Here is a tiny trained network, its code and every weight. The questions are about switching its units off for an input and a target symbol, where a switched-off unit gives its printed mean instead of its output.

import numpy as np


def w(rows, s, z=0):
    codes = np.array(rows[::2]) - 128.0
    scale = np.full(codes.shape[1], s)
    scale[-1] = z or s
    return codes * scale


def f(y):
    return np.maximum(y, 0)


def softmax(a):
    e = np.exp(a - a.max(-1, keepdims=True))
    return e / e.sum(-1, keepdims=True)


def log_softmax(a):
    a = a - a.max(-1, keepdims=True)
    return a - np.log(np.exp(a).sum(-1, keepdims=True))


def net(x, mask):
    ids = ['αβγζηθμξπφψω'.index(c) for c in x.split()]
    T = len(ids)
    res = E[ids] + P[:T]
    u = 0
    for l in range(2):
        q, k, v = (res @ M[l].T for M in (Q, K, V))
        z = softmax(np.where(np.tri(T) > 0, q @ k.T / 2**0.5, -1e9)) @ v
        res = res + np.where(mask[u], z, O[l][:, -1]) @ O[l][:, :-1]
        u += 1
        y = f(res @ A[l][:, :-1].T + A[l][:, -1])
        res = res + np.where(mask[u : u + 4], y, B[l][:, -1]) @ B[l][:, :-1]
        u += 4
    return log_softmax(res[-1] @ U[:, :-1].T + U[:, -1])


Q, K, V, O, A, B = {}, {}, {}, {}, {}, {}
E = w([
[131,160,97,177,142,103],'α',
[120,194,130,148,132,126],'β',
[93,150,94,116,107,48],'γ',
[104,71,91,86,134,79],'ζ',
[127,58,151,159,145,114],'η',
[158,217,129,109,150,178],'θ',
[64,223,129,111,127,49],'μ',
[93,179,136,42,44,3],'ξ',
[171,155,184,103,114,151],'π',
[78,98,97,73,211,74],'φ',
[190,212,104,168,167,60],'ψ',
[171,246,178,111,166,186],'ω',
],0.02)
P = w([
[128,97,106,60,104,163],'0',
[101,115,192,116,145,117],'1',
[105,150,177,78,176,127],'2',
[122,149,212,156,212,92],'3',
[95,170,242,148,235,106],'4',
[115,159,243,162,254,87],'5',
],0.0096)
Q[0] = w([
[138,105,105,3,126,211],'0.h1',
[72,154,161,148,157,86],'0.h1',
],0.012)
K[0] = w([
[89,126,2,153,23,198],'0.h1',
[195,156,118,53,180,105],'0.h1',
],0.0086)
V[0] = w([
[254,16,178,121,157,82],'0.h1',
[136,89,239,89,35,142],'0.h1',
],0.0091)
O[0] = w([
[196,176,103,70,134,81,101],'0.h1',
[75,214,173,146,254,165,4],'0.h1',
],0.014,0.0018)
A[0] = w([
[106,132,1,180,74,80,4],'0.n1',
[234,104,108,149,156,156,159],'0.n2',
[196,165,202,119,94,182,65],'0.n3',
[131,50,159,155,172,170,184],'0.n4',
],0.009,0.0029)
B[0] = w([
[131,127,191,124,148,104,251],'0.n1',
[188,176,142,120,178,129,216],'0.n2',
[164,44,104,140,81,156,254],'0.n3',
[49,240,4,141,90,110,187],'0.n4',
],0.014,0.0046)
Q[1] = w([
[2,70,103,244,121,168],'1.h1',
[212,198,42,138,99,72],'1.h1',
],0.0045)
K[1] = w([
[44,168,254,60,35,181],'1.h1',
[74,137,119,131,157,3],'1.h1',
],0.0068)
V[1] = w([
[80,10,152,177,191,94],'1.h1',
[170,116,177,255,118,173],'1.h1',
],0.0072)
O[1] = w([
[132,83,227,237,191,143,2],'1.h1',
[116,129,4,148,179,99,80],'1.h1',
],0.015,0.0027)
A[1] = w([
[119,244,124,191,133,115,10],'1.n1',
[207,144,115,133,116,169,2],'1.n2',
[48,70,58,154,87,144,143],'1.n3',
[150,39,113,144,109,140,65],'1.n4',
],0.011,0.0041)
B[1] = w([
[71,126,125,115,104,55,255],'1.n1',
[9,48,153,135,123,131,227],'1.n2',
[180,104,100,179,87,244,219],'1.n3',
[113,90,83,172,222,80,172],'1.n4',
],0.011,0.0063)
U = w([
[143,33,77,175,224,105,164],'α',
[130,137,113,166,115,126,118],'β',
[215,163,111,144,34,65,138],'γ',
[179,165,225,152,74,132,108],'ζ',
[61,137,190,96,97,138,76],'η',
[148,161,103,160,83,139,96],'θ',
[80,119,143,211,97,127,117],'μ',
[77,220,128,147,161,104,99],'ξ',
[164,147,125,64,254,182,253],'π',
[98,56,185,155,152,108,60],'φ',
[45,43,61,117,89,82,62],'ψ',
[148,146,96,157,146,145,128],'ω',
],0.006,0.0067)

Each question gives the input, a string of symbols that net reads in full, and the target symbol t.
The units are the heads (2 rows each of Q, K, V and O) and the neurons (one row each of A and B). Each row of codes is followed by its name. A weight is (code - 128) times the scale printed after its matrix; where a second scale follows, it is the last column's (O, A, B and U).
mask holds one flag per unit, layer by layer, with each layer's heads first. A switched-off unit (its flag False) gives its mean, the last column of its rows in O or B, instead of its output. The means were averaged over made-up inputs and are rounded, as every weight is.
A unit's drop is (log p(t) with every unit on - log p(t) with that unit switched off) / (log p(t) with every unit on - log p(t) with every unit switched off).
most important unit: the unit with the biggest drop
k most important neurons: the k neurons with the biggest drops, biggest first
k most important neurons of layer l: the k neurons of layer l with the biggest drops, biggest first
input ψ π ω α η, target ψ: most important unit	1.n1
input π ψ ζ, target π: 2 most important neurons of layer 0	0.n4, 0.n3
input η ψ η μ μ α, target μ: 2 most important neurons of layer 1	1.n3, 1.n1
input μ ω ζ, target μ: 3 most important neurons	0.n4, 1.n3, 0.n3
input φ α π π ξ, target ξ: 3 most important neurons of layer 0	0.n3, 0.n2, 0.n1
input ψ μ π, target ψ: 2 most important neurons	0.n3, 1.n2
input α α ψ π γ, target γ: 2 most important neurons of layer 0	0.n2, 0.n3
input μ ψ α α π, target α: 2 most important neurons	0.n3, 0.n1
input ξ ψ ω, target ξ: 2 most important neurons	0.n4, 1.n1
input ψ α ω μ, target ψ: 2 most important neurons	1.n1, 0.n3
input α β φ η, target ζ: 3 most important neurons	0.n4, 0.n3, 0.n2
input α π ζ, target α: 2 most important neurons	1.n4, 0.n2
input α α π φ γ, target ζ: 2 most important neurons of layer 0	0.n3, 0.n1
input γ β γ φ π π, target φ: 2 most important neurons	0.n3, 1.n2
input β α ψ ψ θ, target ψ: most important unit	0.h1
input α π θ, target α: 3 most important neurons	0.n3, 0.n4, 1.n4
input ζ ζ μ, target μ: 3 most important neurons	0.n2, 0.n1, 1.n3
input φ μ ξ π γ, target ξ: 2 most important neurons of layer 0	0.n3, 0.n1
input φ φ π β, target ζ: 2 most important neurons of layer 1	1.n2, 1.n4
input μ μ μ π, target μ: most important unit	0.n4
input ζ α μ β γ, target μ: 2 most important neurons of layer 0	0.n4, 0.n3
input μ α π ξ θ ψ, target γ: 2 most important neurons of layer 0	0.n1, 0.n3
